Known rows, with every step that occurs
fini/dezoma/gogures/semo/pipep/vusus/bifeg/mugit: [ 263 -349 -328  175   30   73 -217   74  -82  -46   -1 -141  193 -295
 -165   95 -261   11  415   11 -276 -115  -38    5 -118  206 -104   36
   37   29    1  -42   87  -52   37 -225  -60  121   25  -54  -76   -1
 -584 -283  147  153  -79  143   79  -91]
dezoma/mugit/fini/semo/gogures/vusus/bifeg: [  45 -143 -400  297   91  -98   43    3  -80 -205  -58  -32  258 -452
  -18   97 -291  -89  437  135 -201 -223  396   71 -218  262  -56 -148
  113 -127   27  162 -212 -187  -24 -164   40    2 -304  160 -102  137
 -364   14   18  -51   28   21  208 -372]
pipep/vusus/dezoma/fima/fini/semo/gogures: [ 230   11 -139  -21   -4  299  308  -39  135 -130    3   51  -84  -82
   45 -110 -174  172  405    3 -124 -175 -131    5 -124  -26  101 -211
 -363 -393   66  134  -93   74  -75   45 -310  557  -57  -67   71 -242
 -386  394  152 -316   93 -187  146   40]
vusus/bifeg/semo/fini/dezoma: [ 158 -256 -346  160   97 -124 -277  -33 -289 -162 -158   94  214 -111
 -104  250 -492  125  296  156 -434 -176  164  -64 -111   93   43 -180
  -28  132 -199  200  209  -27  -67  105  171  -77  -12  257 -376  203
 -524  158  -91  -21 -270   46  325  -65]
fima/pipep/dezoma/mugit/gogures: [ 156 -215 -305  396  -21   68  -15  -77 -170   67   -7 -113   20 -164
  -71 -184 -187 -188   38   73 -344  -61  147    7 -185  -70  -54  -94
  -44  124   63   57   -1   68  -91  -94  -28  104   34 -125  -57   28
 -435  176  -88 -225   -4  -80  298  101]
fima/pipep/semo/gogures/dezoma/vusus/bifeg: [ 180 -177 -237  208  -16  313   10  -81  -48  -93   94  -11  140 -232
 -103   33 -197 -163  164  -74  -32  -93   73   72   -1  126  -71   -5
 -178  -43  248   61   75   50   74 -250   49   55   57 -277  148 -190
 -372 -148   -5  -19   48  -32  157  -50]
bifeg/fini/semo/pipep/vusus/dezoma/gogures: [  88  -48 -376  309  -50   21  135  -68  -18  -96  -18   48   41 -355
  -30   -7 -318  -77  234  108 -193  -45    8  -95 -237   55  -14 -163
   50 -153   62  178 -119 -110  -25  -22 -146  201 -184    9 -192  -52
 -268  274  107 -154  190 -106   97  -98]
pipep/dezoma/vusus/bifeg: [  95 -164 -231   78  -22  309   25    4 -235  -60    3   69  196 -161
  -23 -103 -270  -50  139   84 -159 -149  240   49  -95  -29   34 -112
 -167   -2   67  197  214   30  -46  -93  -53   90  -97  -37  182 -113
 -443   22 -111 -167  -27  -89  352   17]
vusus/dezoma/fima/fini: [ 146  -58  -83 -223   63  421  165  -30  -23  -79 -102  180   29   19
  -14   15 -294   93  294  237 -235 -210 -257    3    3  -59  180 -258
 -233 -225  -62  292  113   79   27  169 -151  378   40  -31  167 -216
 -349  350   13 -266   -9 -390  292   96]
dezoma/pipep/gogures/vusus/bifeg/semo: [  58 -255 -198  215   18  233  -27 -115   -3   20   28 -133  178 -212
 -131   56 -272 -197   13  106  -80  -47  174 -117 -253   66   57 -132
  -34 -143  179   37 -102  -49  -63 -111 -185  245 -138 -286   16  -41
 -410  -26  131  -26  106   38  117   10]
pipep/dezoma/vusus/bifeg/mugit: [ 170 -258 -194   69   -2  242  -40   96 -256  -47  -91    7  239 -192
    3   12 -314  -81  157   60 -255 -171  307   -2 -170   22   78 -191
  -44   20   -2  192  177  -32  -75    5 -148   13 -233   95  263 -149
 -482 -116 -113  -63    0  -75  349  -13]
fini/mugit/semo/gogures: [ 278 -201 -389  360   40 -402  -22  -29 -130 -179 -129   16   -8 -105
  -21  268 -270   69  377  -25 -428  -44  -62 -112 -210  159 -110 -238
   44 -123 -173  -14   50    3 -204  -24  134  138    2  216 -407   86
 -553   38  161  -53  -79  134  109  -55]
fini/dezoma/vusus/bifeg: [ 189 -163 -314  -72   60  264  -86  110 -218 -114  -84   69  195 -145
 -142  -28 -336  118  359  150 -352 -203    9   92  -32   65  -71  -19
    3  172 -172  174  195  -10  157   35   56  -35   32  183   42  -67
 -510   21  -82 -133 -141 -177  295   21]
vusus/bifeg/fini/dezoma/pipep: [  99 -230 -354   26  152  229 -164   14 -205  -99 -107   42  278 -181
 -227   95 -491   30  283  337 -379 -186   -1  -16  -38   90  -40  -75
  161  132 -216  185  144  -65  163  153   37    3  -84  181 -178  148
 -372  222  -81  -69 -122 -271  242  -31]
gogures/dezoma/pipep/semo/fini/mugit/vusus/bifeg: [ -30 -237 -270  226   41 -119 -254  -37 -319   23  -81   86  151 -209
  -26   79 -274 -290   53  180 -293  -97  187  -96 -139   93  -70 -165
 -103    7   77  245  331  -51 -122 -147   78   60  176   95 -229   99
 -293 -172 -171  -69  -91  -75  452 -162]
dezoma/pipep/gogures/semo/fini: [ -43 -281 -369  222   41  -16 -239 -258 -148 -178   16   67    9 -250
 -159  181 -363 -215   40  174 -171   30 -179 -186    1  147  -55  -87
 -102 -117  170   89  218   46  -36 -210  258  127  291 -326 -449  154
 -322   12   11   40  -82  -45  161   47]
semo/fini/dezoma/mugit/vusus: [ 132 -222 -440  111   77 -161 -324  134 -327  -40 -189   11   75 -236
 -116  -94 -344   65  349  160 -525 -171   83  -33  -66   99 -208    3
   26  293 -256  250  355  -47  -10  -57  181 -104  209  375 -448  220
 -492  139 -204  -99 -172 -106  393  -73]
semo/gogures/dezoma/pipep/vusus/bifeg/fini: [  95 -194 -291  269    0  310   -5  -67  -72  -14   68  -48  248 -285
  -59  -71 -320  -66  105   43   32  -77  341  -50 -137   31  -18  -83
 -177 -205  186   77  165   -9  -99 -198 -174  286 -296 -160  -86   -6
 -380  191   19  -18  159   50  103  -98]
mugit/fini/semo/gogures/vusus/dezoma/fima/pipep: [ 156   18 -241  163   -5  288  238 -113   84  -71  -38   90   44 -344
  -43  101 -316  -31  179   -1  -81  -47   58  -99 -133    2   98 -242
  -51 -264  146  216  -52  -46   12  148 -160  293 -197  -74  -94 -236
 -248  360  -30 -153  272 -207   90  -49]
pipep/dezoma/fima/fini/mugit/semo/gogures/vusus: [ 266  -71 -161  105    4  100  193  -71   53  -53  -42    3  -30   37
   69   -6 -194  201  291  -26  -96  -95   38 -101 -172  -86   88 -249
 -350 -357   24   35  114  159 -229  -11 -265  655 -174  -99  -79 -138
 -602  275   92 -214   64   74  188  154]
bifeg/vusus/dezoma/gogures/semo/fini/mugit: [ -30 -171 -328   98    5 -149 -221   32 -375    5 -181  244  117 -241
   11  125 -302 -242   97  259 -466   14 -206 -163 -159  144  -75 -155
  144   73  -96  319  252 -122   -3  -51  192   -4  287  207 -185  -16
 -254 -188  -89  -77  -33 -242  308 -100]
semo/gogures/dezoma/fima: [ 223 -106 -210  203   -9  213   91  -76  -37  -28  -40   51   21  -91
  -48   24 -238   99  232  -60  -94  -67  -36  -60  -49    3    5 -138
 -293 -263   72   58  246  132 -190  -77  -92  362  -33  -76 -161 -137
 -471  300   32 -105  126   23  121   41]
fima/dezoma/mugit/vusus/bifeg/fini/semo/pipep: [ 213  -82 -371  159   75 -112   98  172 -133 -194 -153  -55  182 -352
  -94   28 -309   34  596  142 -465 -302  123  165 -171  244 -109  -93
  188  113 -225  235 -216 -195   61  -26  -76 -104 -211  418   62   78
 -363   16   35  -77   15 -104  274 -278]
vusus/dezoma/gogures/semo/fini: [ -36 -172 -313  122   -4    0 -187 -146 -243  -73  -43  234  113 -222
  -45  171 -362 -226   36  231 -268  -17 -116 -129  -64   76   65 -190
  -28  -44  102  298  246   -5   18 -114  198   26  210 -168 -227    8
 -258  -44  -32  -34  -85 -115  293  -57]
dezoma/vusus/bifeg/semo/fini: [  87 -181 -284  129   13  -52 -109  -88 -287 -177 -143  145  229 -171
  -31  230 -446  -90   95  159 -340 -138  257  -35 -180   82  123 -294
  110   82  -75  283   55  -33  -47  108  107 -162 -124  170  -92   12
 -402   37  -88  -44 -122   10  380  -97]
fini/semo/gogures/dezoma/fima/pipep/vusus/bifeg: [ 193  -94 -164  318  -26  439  197  -83   62   -4  109 -132   50 -230
  -45 -121 -191   25  194 -121   21 -113  242   11 -153  -46   48  -91
 -331 -234  302   13  -88   48  -99  -35 -296  382 -205 -197   83 -180
 -383  281  -36 -243  159  -54  160    5]
vusus/dezoma/gogures/semo: [  43 -179 -250   97   20  136  -53  -77 -145   -1   -8  141  116 -175
  -81   93 -258 -227  129  219 -276  -37 -218  -67  -87   83   24 -146
   21  -81   76  196  105  -11   65 -121   75  110  184 -206  -12  -88
 -283 -102   97  -69  -25 -176  215  -26]
vusus/bifeg/mugit/gogures/semo/pipep/dezoma/fima/fini: [ 340 -216  -63    5   12  -18   92  -47    1 -113 -113  -22  116  -51
  -16  194 -182   -2  399   -7 -313 -190 -115  112 -129  120  137 -282
 -123 -273  -29   65   15  107 -165  -91 -282  410   -3  -82  171 -160
 -550 -106  239  115  -32  181  155  -76]
semo/gogures/dezoma/fima/vusus/bifeg/fini/mugit: [ 225  -69 -269   94   50  433  132   60 -145 -169  -64  125  225 -219
  -17  119 -383  138  357  149  -91 -168  164   75   -4   51   51 -158
 -150 -172   24  149  185  -29   24   68  -17  172 -386  156  126 -140
 -435  201 -101 -131  111 -167  209  -20]
bifeg/vusus/dezoma/gogures: [  62 -129 -237   57  -32  119  -48   96 -229  147 -157  110  119 -162
  -58  -59 -208 -167   55  140 -416   -8 -163 -107 -223   35  -50 -104
  152   96 -143  264  159  -81  -13   37  -93   81  168  142   40 -174
 -273   12    0 -143  115 -271  204  -12]
fima/fini/dezoma/pipep/gogures/vusus/bifeg: [  74 -203 -210 -111   91  495  -77    4   37  -17   58 -119  106  -94
 -193 -159 -252   91  280  177  -92 -189  -57   -5  -33   -2  -30   81
 -279  -50   61   58   91   37  138 -137 -207  431   69 -264   34  -27
 -498  134   26 -172  -52 -204  169  159]
fima/pipep/dezoma/mugit/gogures/vusus/bifeg/fini/semo: [  57 -139 -303  366   31   89   73  -30 -101  -20   -6 -150  200 -348
  -19 -157 -277 -224  126  181 -237 -155  486   51 -305   32   -5 -151
   65   46  120  165 -280 -114   28  -48 -192   90 -332  -42   64   71
 -304  166  -97 -195   88  -92  287 -126]
vusus/bifeg/dezoma/mugit/semo: [ 127 -218 -336   39  107 -133 -129  131 -260 -108 -218   88  338 -299
  -38  131 -373  -92  365  278 -467 -183  122   65 -219  219  -37 -206
  311   69 -227  263    2 -190   28   24  114 -187 -132  308   54   85
 -407 -136   15   42  -63  -79  269 -266]
pipep/dezoma/fima/gogures/vusus/bifeg/semo/fini/mugit: [  46 -163 -195  296  -12  331  -21  -95 -206   47   -5   38  175 -175
   18   47 -392  -31  -15  147  -77  -85  396 -133 -178 -111  202 -217
 -229  -49  211  204  115  -11 -139   72  -94  242 -283  -75  -27  -56
 -418  195 -264 -238   31  -64  391   55]
pipep/semo/fini/mugit/gogures/vusus/dezoma/fima: [ 101  -60 -242    2  -50  -71  -39  -86 -102 -101 -124  260  -20 -191
   96  122 -251 -127   80  157 -206  -11  -76 -114 -150   67   48 -319
 -230 -263   80  261  250   21  -64  -43   76  312  156  -84 -207 -182
 -345  -10   10  -56   46  -26  226  -47]
fini/mugit/vusus/bifeg/semo: [ 193 -267 -232  220   91 -244  -81  134 -259   -1 -180  -38  167 -140
  -43  151 -266  -87  347  121 -554 -177  165  -37 -281  145  -70 -253
  147   61 -230  155    0 -144 -155   51  -52    8  -20  443 -130   72
 -452  -78   41  -82 -100  -34  323 -186]
gogures/dezoma/fima/fini/mugit/semo/pipep/vusus/bifeg: [ 247  -89 -129   75    1  174  204  -55   23  -85  -45   11   93  -42
   87   51 -219  170  370   39  -73 -183  101   44 -168  -55  146 -264
 -305 -341   74   91   44   69 -194  -15 -276  523 -270  -38  134 -143
 -590  148   90 -167   45   70  257    6]
pipep/dezoma/gogures/semo/fini/mugit: [ -63 -248 -377  364   22 -107 -229 -168 -343  -62   -3  146   54 -172
  -26   89 -350 -183   52  236 -268  -13   24 -187  -84   13  -15 -147
 -146  -20  111  148  296   46 -131 -164  229  140  153  -90 -399  181
 -378   25 -168 -159 -168  -71  400   52]
gogures/vusus/bifeg/semo: [ 129 -245 -212  217   51   49  -56  -34  -96  -34  -39  -56  212 -149
  -34  121 -290  -48  193   84 -197 -133  298  -67 -234  101   61 -208
  -60  -94   35  104  -57  -52 -114  -67  -66  139 -159  -29  -55   10
 -459   28   75  -31  -44   93  204 -110]

Rows
[  52 -106 -277  448  -77   44   90  -84  -50   31   79 -119   89 -252
  -43 -105 -154  -91  169  -43  -89  -86  269  -28 -290    4    1  -57
 -155 -113  228   53 -108  -15 -171 -226 -261  307 -135 -155  -37  -29
 -411   60   38 -204   94  133  225  -84]
fini/semo/pipep/dezoma/gogures/vusus/bifeg
[ 189 -362 -347  210   65 -113 -147  -37 -101 -241  -52   -3  267 -448
  -37  343 -351  -78  430   21 -171 -126  194  -25  -85  311  -21 -193
   47 -216   51   76  121 -135 -111 -238  116   47 -155    1 -193   72
 -477 -223  125  321  -27  203   56 -308]
gogures/semo/pipep/vusus/bifeg/mugit/fini
[ 219 -216 -228  149  -66  182   15   72  -85 -108  -67  -59  157 -334
  -31   89 -257  -68  272 -112  -84 -111  135   20 -137  140  -24  -75
 -114 -123  146   93  137  -69 -100 -237 -168   84 -207  -46  203 -224
 -541 -225   61  106  216  110   97  -73]
semo/pipep/gogures/dezoma/vusus/bifeg/mugit
[ 190  -16 -166  213  -11  222  273 -150  117  -81   24  -34 -121  -45
   33 -130 -172  185  360  -28  -34 -154  -23  -26 -117  -92   81 -162
 -434 -360  151   43  -63  143 -202  -28 -303  601  -95 -130  -88 -125
 -455  501   56 -326   96  -57  216  103]
gogures/dezoma/fima/fini/semo/pipep/vusus
[ 221 -243 -240 -112   41  121 -219   49  -67 -145 -192    5  202 -253
  -69  264 -461  150  225   45 -179  -99  175 -143 -163  106  109 -201
  -89 -101  -47  184  306  -49  -29  112 -119  177 -226  -10 -159  -62
 -602  -52  -25  188   25  137  133   16]
pipep/gogures/vusus/bifeg/mugit/semo/fini/dezoma/fima
[ 223 -170 -110  235   53  -61   67   50 -124  132 -105 -101  145   12
  -33   16 -173  -90  253   33 -398 -184  144  -10 -295   -2   15 -225
  -14  -75  -93   95  -45   -1 -208  -19 -365  324  -91  241   42  -43
 -465   31  101 -191   25   -1  329  -78]
fima/fini/mugit/vusus/bifeg/semo/gogures/dezoma/pipep
[ 283 -234 -383   47   15 -313 -288   17 -275 -154 -227  122   71 -161
  -73  214 -378  -19  223   61 -566  -38  -75  -74 -134  148  -68 -201
  163  165 -244  144  284   48   36   37  162  -90  192  194 -370  -20
 -539 -146   -1  142 -163  117  226   30]
bifeg/mugit/gogures/semo/fini/dezoma/vusus
[ 221    7 -178  178  -44  347  246  -61  123  -11   20  -30  -65 -228
  -43  -50 -198    7  189  -85  -91  -49  -52  -76 -154  -17   47 -145
 -190 -237  201  118 -133   16    3   65 -253  373  -56 -156   38 -302
 -309  287   34 -255  240 -188   83   36]
fini/semo/gogures/vusus/dezoma/fima/pipep
[ 206 -206 -208  385  -75 -133   -4    5 -160  153  -64 -116  174 -172
 -108    8 -179 -149  134  -87 -350  -72  204  -23 -323   13  -10 -141
   85   52  -26  106   62  -22 -266 -132 -295  152  -50   89  -67  -32
 -475  -43  122   -7   86  237  237 -119]
mugit/vusus/bifeg/semo/pipep/dezoma/gogures
[ 302 -186  -61  -18   24  136  129  -31   92 -138 -152  -51  138  -99
  -11  290 -293   87  371  -35 -127 -179  -24    8 -158   85  196 -284
 -153 -338   31  107   32   25 -177   16 -352  384 -289 -106  208 -191
 -582  -18  200  112  143  127  100  -14]
vusus/bifeg/mugit/semo/pipep/gogures/dezoma/fima/fini
[ -45 -219 -283  298   42  430  -56  -16 -183   84   66  -69  232 -298
  -93 -101 -374 -188    4  264  -89  -97  349 -116 -159  -70   10  -67
  -37   67  182  166   29  -98   74  -27 -141  191 -296 -119   27   20
 -305  171 -246 -231   86 -294  305   43]
fima/pipep/dezoma/gogures/vusus/bifeg/fini/mugit
[ 183  -87 -168 -173   89  263   65  179  -33  -87 -116   83  146 -179
  -16  -28 -258  189  536  153 -200 -236  -88   41  -73  132  -41 -123
 -169 -247 -109  169   62  -66   22  -35 -180  428  -57  237   88 -177
 -452  148   24 -125   69 -212  130 -121]
semo/gogures/vusus/bifeg/dezoma/fima/fini/mugit
[  29 -282 -282  129   43  353 -186    6 -142   67   83  -23  232 -370
 -179  -76 -284 -233  115  186 -182  -37   -6  -37  -88  104  -89   20
   83   66  155  105   39  -99  173 -161   20   65  132 -221   19  -59
 -262  -99  -41    6    8 -213  136  -58]
fima/pipep/vusus/bifeg/dezoma/gogures/semo
[ 161 -152 -306  367   -7 -196   63  102 -175  -37  -69 -152  112 -325
  -22 -146 -127  -92  447  -19 -380 -224  263  131 -254  142 -143  -55
   -3   29  -11  150  -83 -117 -195 -233 -158   49  -49  269   20   94
 -443  -58   15 -158   17   68  345 -281]
fini/semo/pipep/dezoma/mugit/vusus/bifeg
[ 160 -197 -192  410  -44  -29   39  -79 -170  164  -36  -65  164  -77
   41  -44 -194 -224  -65   88 -285  -27  355  -68 -436 -107   88 -306
  -31 -110   83   15  -55    9 -243   -4 -281  299 -233  -16   11  -67
 -477    8   82 -186   66  143  298   18]
fini/mugit/gogures/dezoma/pipep/vusus/bifeg/semo
